Here is a tiny trained network, its code and every weight. The questions are about switching its units off for an input and a class, where a switched-off unit gives its printed mean instead of its output.

import numpy as np


def w(rows, s, z=0):
    codes = np.array(rows[::2]) - 128.0
    scale = np.full(codes.shape[1], s)
    scale[-1] = z or s
    return codes * scale


def f(y):
    return y / 2 * (1 + np.tanh(0.7978845608 * (y + 0.044715 * y**3)))


def log_softmax(a):
    a = a - a.max(-1, keepdims=True)
    return a - np.log(np.exp(a).sum(-1, keepdims=True))


def net(x, mask):
    res = np.array(x, float).reshape(1, 7) / 4 @ E
    y = f(res @ A[0][:, :-1].T + A[0][:, -1])
    res = res + np.where(mask, y, B[0][:, -1]) @ B[0][:, :-1]
    return log_softmax(res[-1] @ U[:, :-1].T + U[:, -1])


A, B = {}, {}
E = w([
[197,73,145,175,114,123,71,120],'x0',
[103,152,84,189,153,103,84,97],'x1',
[65,77,50,119,108,174,49,254],'x2',
[160,196,120,142,77,56,135,184],'x3',
[138,63,88,80,191,161,118,127],'x4',
[111,88,22,204,209,69,161,133],'x5',
[84,59,136,214,83,167,211,119],'x6',
],0.0062)
A[0] = w([
[134,187,81,191,93,81,107,159,3],'N0',
[79,87,156,192,117,160,245,70,243],'N1',
[94,40,9,108,142,177,103,177,144],'N2',
[39,191,178,59,56,191,156,151,230],'N3',
[234,154,211,35,120,128,120,88,192],'N4',
[104,134,166,108,152,123,194,118,118],'N5',
[158,108,212,73,30,159,93,233,191],'N6',
[111,184,144,144,120,95,136,111,13],'N7',
[124,160,157,90,121,94,204,188,113],'N8',
[148,173,96,182,102,103,149,133,208],'N9',
[153,75,69,82,150,120,118,150,103],'N10',
[167,126,140,153,181,88,127,58,140],'N11',
[99,167,97,78,145,123,52,171,170],'N12',
[130,97,164,146,153,182,16,31,230],'N13',
[118,137,120,110,156,104,178,113,81],'N14',
[185,106,113,107,125,117,176,115,156],'N15',
[154,215,110,50,185,70,101,132,13],'N16',
],0.012,0.0025)
B[0] = w([
[129,160,86,135,133,56,91,98,169],'N0',
[91,106,145,109,109,119,250,101,235],'N1',
[148,79,76,177,218,151,88,108,249],'N2',
[102,148,100,43,185,169,168,97,209],'N3',
[135,138,162,110,88,115,211,118,238],'N4',
[85,122,135,125,142,161,106,104,156],'N5',
[146,149,215,114,57,173,113,182,211],'N6',
[141,165,147,104,139,96,75,101,145],'N7',
[102,135,145,106,127,174,98,124,160],'N8',
[115,153,42,147,79,120,150,200,172],'N9',
[127,121,133,124,172,178,111,131,169],'N10',
[102,169,124,83,117,157,134,143,186],'N11',
[102,171,77,88,148,145,117,127,186],'N12',
[27,139,135,126,64,164,117,151,205],'N13',
[92,104,131,141,95,140,107,134,143],'N14',
[134,122,123,124,143,161,181,145,150],'N15',
[141,90,161,176,72,119,181,151,188],'N16',
],0.023,0.011)
U = w([
[135,67,180,231,66,151,64,190,155],'0',
[186,156,69,201,104,6,148,131,107],'1',
[252,58,204,147,145,165,152,157,82],'2',
[127,60,39,183,253,127,109,66,111],'3',
[183,109,193,126,148,77,82,41,3],'4',
[84,127,183,90,67,152,227,123,197],'5',
[111,203,87,49,179,179,53,150,101],'6',
],0.0063,0.0024)

Each question gives the input, the list of numbers given to net, and the class t.
The units are the neurons (one row each of A and B). Each row of codes is followed by its name. A weight is (code - 128) times the scale printed after its matrix; where a second scale follows, it is the last column's (A, B and U).
mask holds one flag per neuron, in row order. A switched-off neuron (its flag False) gives its mean, the last column of its row in B, instead of its output. The means were averaged over made-up inputs and are rounded, as every weight is.
A unit's drop is (log p(t) with every unit on - log p(t) with that unit switched off) / (log p(t) with every unit on - log p(t) with every unit switched off).
The circuit of an input: a set's keep is (log p(t) with only the set's units on - log p(t) with every unit switched off) / (log p(t) with every unit on - log p(t) with every unit switched off). Starting from the 12 units with the biggest drops (on a tie, the unit counted first), units are removed one at a time, each time the one whose removal leaves the highest keep (on an exact tie, the one counted first), for as long as the keep stays at least 0.8.
units of the circuit, in order: the units of the circuit, biggest drop first
unit that matters most: the unit with the biggest drop
top k neurons: the k neurons with the biggest drops, biggest first
drop when u is switched off: that unit's drop, to one decimal
input [-1,-3,5,-7,7,1,-3], class 3: unit that matters most -> N2
input [4,-7,6,-4,-3,3,-2], class 0: units of the circuit, in order -> N3, N1
input [4,6,4,-5,0,-6,4], class 0: top 2 neurons -> N4, N1
input [-7,-1,0,6,-3,5,-6], class 1: top 2 neurons -> N16, N0
input [-1,8,-1,2,8,0,-3], class 6: top 2 neurons -> N1, N12
input [5,-4,4,6,2,1,-7], class 2: top 3 neurons -> N13, N16, N1
input [8,7,-6,1,-8,8,5], class 1: top 2 neurons -> N0, N9
input [0,-6,7,2,-3,-5,-1], class 6: top 2 neurons -> N1, N3
input [0,4,7,-8,-5,-4,3], class 6: top 2 neurons -> N4, N2
input [8,3,2,7,-6,-1,-4], class 1: drop when N0 is switched off -> 0.3
input [8,-2,8,-5,3,-5,3], class 0: drop when N6 is switched off -> 0.9
input [4,-1,7,-4,-7,0,3], class 0: drop when N6 is switched off -> 0.5
